Below is a small trained network, with its code and all its weights. Each question gives an input and a target symbol and asks what happens when units are switched off, that is, made to give their printed mean instead of their output.

import numpy as np


def w(rows, s, z=0):
    codes = np.array(rows[::2]) - 128.0
    scale = np.full(codes.shape[1], s)
    scale[-1] = z or s
    return codes * scale


def norm(h):
    return h / np.sqrt((h * h).mean(-1, keepdims=True) + 1e-5)


def f(y):
    return np.maximum(y, 0)


def softmax(a):
    e = np.exp(a - a.max(-1, keepdims=True))
    return e / e.sum(-1, keepdims=True)


def log_softmax(a):
    a = a - a.max(-1, keepdims=True)
    return a - np.log(np.exp(a).sum(-1, keepdims=True))


def net(x, mask):
    ids = ['αγζηθμπστω'.index(c) for c in x.split()]
    T = len(ids)
    res = E[ids] + P[:T]
    u = 0
    for l in range(2):
        r = norm(res)
        for j in range(2):
            rows = slice(3 * j, 3 * j + 3)
            q, k, v = (r @ M[l][rows].T for M in (Q, K, V))
            z = softmax(np.where(np.tri(T) > 0, q @ k.T / 3**0.5, -1e9)) @ v
            o = O[l][rows]
            res = res + np.where(mask[u + j], z, o[:, -1]) @ o[:, :-1]
        u += 2
        y = f(norm(res) @ A[l][:, :-1].T + A[l][:, -1])
        res = res + np.where(mask[u : u + 4], y, B[l][:, -1]) @ B[l][:, :-1]
        u += 4
    return log_softmax(norm(res)[-1] @ U[:, :-1].T + U[:, -1])


Q, K, V, O, A, B = {}, {}, {}, {}, {}, {}
E = w([
[145,127,167],'α',
[83,99,128],'γ',
[69,71,195],'ζ',
[87,104,123],'η',
[62,199,107],'θ',
[151,250,124],'μ',
[135,252,153],'π',
[82,104,119],'σ',
[164,159,205],'τ',
[165,143,177],'ω',
],0.018)
P = w([
[95,89,132],'0',
[119,163,108],'1',
[181,52,108],'2',
[53,111,138],'3',
[220,90,70],'4',
[76,120,143],'5',
[118,1,135],'6',
[131,170,114],'7',
],0.0073)
Q[0] = w([
[149,140,143],'0.h0',
[106,174,249],'0.h0',
[185,161,121],'0.h0',
[165,116,86],'0.h1',
[66,208,150],'0.h1',
[147,125,107],'0.h1',
],0.02)
K[0] = w([
[153,126,137],'0.h0',
[142,95,252],'0.h0',
[172,148,125],'0.h0',
[169,115,103],'0.h1',
[105,211,173],'0.h1',
[147,123,116],'0.h1',
],0.02)
V[0] = w([
[83,236,121],'0.h0',
[218,174,255],'0.h0',
[102,157,110],'0.h0',
[122,164,205],'0.h1',
[92,169,35],'0.h1',
[188,2,125],'0.h1',
],0.0063)
O[0] = w([
[6,49,129,170],'0.h0',
[70,121,254,168],'0.h0',
[82,89,117,137],'0.h0',
[65,54,133,179],'0.h1',
[114,203,87,152],'0.h1',
[230,153,173,2],'0.h1',
],0.0057,0.005)
A[0] = w([
[121,185,119,123],'0.n0',
[110,109,147,154],'0.n1',
[82,255,120,2],'0.n2',
[77,199,153,151],'0.n3',
],0.016,0.0028)
B[0] = w([
[158,128,154,173],'0.n0',
[165,113,114,170],'0.n1',
[113,186,249,243],'0.n2',
[104,232,76,254],'0.n3',
],0.013,0.008)
Q[1] = w([
[169,151,135],'1.h0',
[228,131,72],'1.h0',
[79,153,146],'1.h0',
[252,122,150],'1.h1',
[126,156,134],'1.h1',
[65,140,125],'1.h1',
],0.016)
K[1] = w([
[193,165,30],'1.h0',
[222,114,147],'1.h0',
[36,109,102],'1.h0',
[213,179,193],'1.h1',
[131,182,253],'1.h1',
[70,72,63],'1.h1',
],0.011)
V[1] = w([
[207,196,144],'1.h0',
[98,55,25],'1.h0',
[171,194,195],'1.h0',
[51,116,129],'1.h1',
[104,123,41],'1.h1',
[2,107,29],'1.h1',
],0.0082)
O[1] = w([
[38,2,145,94],'1.h0',
[156,116,78,89],'1.h0',
[80,94,161,141],'1.h0',
[140,177,62,205],'1.h1',
[153,141,175,152],'1.h1',
[167,192,99,254],'1.h1',
],0.0076,0.0049)
A[1] = w([
[135,6,88,124],'1.n0',
[21,167,81,255],'1.n1',
[101,64,23,72],'1.n2',
[112,70,65,38],'1.n3',
],0.015,0.0014)
B[1] = w([
[146,125,4,157],'1.n0',
[73,69,138,244],'1.n1',
[200,182,228,162],'1.n2',
[111,220,164,145],'1.n3',
],0.016,0.011)
U = w([
[129,87,145,254],'α',
[163,183,98,82],'γ',
[123,120,77,203],'ζ',
[158,179,104,92],'η',
[21,159,110,136],'θ',
[100,151,155,51],'μ',
[81,158,175,67],'π',
[182,208,114,151],'σ',
[121,100,249,118],'τ',
[139,87,191,185],'ω',
],0.016,0.0062)

Each question gives the input, a string of symbols that net reads in full, and the target symbol t.
The units are the heads (3 rows each of Q, K, V and O) and the neurons (one row each of A and B). Each row of codes is followed by its name. A weight is (code - 128) times the scale printed after its matrix; where a second scale follows, it is the last column's (O, A, B and U).
mask holds one flag per unit, layer by layer, with each layer's heads first. A switched-off unit (its flag False) gives its mean, the last column of its rows in O or B, instead of its output. The means were averaged over made-up inputs and are rounded, as every weight is.
A unit's drop is (log p(t) with every unit on - log p(t) with that unit switched off) / (log p(t) with every unit on - log p(t) with every unit switched off).
The circuit of an input: a set's keep is (log p(t) with only the set's units on - log p(t) with every unit switched off) / (log p(t) with every unit on - log p(t) with every unit switched off). Starting from all 12 units, units are removed one at a time, each time the one whose removal leaves the highest keep (on an exact tie, the one counted first), for as long as the keep stays at least 0.8.
circuit, biggest first: the units of the circuit, biggest drop first
most important unit: the unit with the biggest drop
k most important neurons: the k neurons with the biggest drops, biggest first
k most important neurons of layer l: the k neurons of layer l with the biggest drops, biggest first
which heads matter: for each layer, one digit per head in row order, 1 if its drop is at least 0.15 and else 0, layers parted by /
drop when u is switched off: that unit's drop, to one decimal
input α ζ θ α σ τ θ γ, target τ: circuit, biggest first => 0.h0; 0.n3; 1.n2; 0.n2
input τ π θ σ α τ, target σ: circuit, biggest first => 1.h0; 0.n2; 1.n1
input ζ γ γ σ σ, target σ: circuit, biggest first => 0.n2; 1.n2
input θ π η τ ω, target ω: which heads matter => 11 / 01
input σ σ τ α, target σ: 2 most important neurons => 1.n1; 0.n2
input α γ θ σ μ η, target σ: which heads matter => 10 / 11
input θ σ μ τ π η, target τ: which heads matter => 10 / 00
input π ω α, target ω: which heads matter => 11 / 00
input γ ζ θ τ α τ ω σ, target τ: which heads matter => 11 / 01
input α θ θ τ σ σ, target τ: 4 most important neurons => 0.n2; 1.n2; 0.n3; 1.n1
input σ μ γ σ ω ω ζ, target ζ: which heads matter => 00 / 00
input ω θ ω, target ω: circuit, biggest first => 0.n2; 0.n3
input γ γ θ π ζ, target ζ: which heads matter => 01 / 00
input π ω ζ θ θ τ, target θ: circuit, biggest first => 0.n2; 1.n2
input π σ σ σ σ σ π α, target σ: most important unit => 1.h0
input θ θ α, target α: which heads matter => 00 / 01
input ζ γ θ μ π σ ω ζ, target σ: most important unit => 1.h1
input ζ ω θ σ η τ, target σ: which heads matter => 00 / 10
input θ θ μ θ τ τ, target θ: 3 most important neurons of layer 0 => 0.n2; 0.n3; 0.n0
input π ω ζ σ θ ζ, target σ: drop when 1.n0 is switched off => 0.0
input α θ τ σ θ γ, target σ: drop when 1.n2 is switched off => 0.2
input σ θ η ζ σ, target σ: drop when 0.n2 is switched off => 1.6
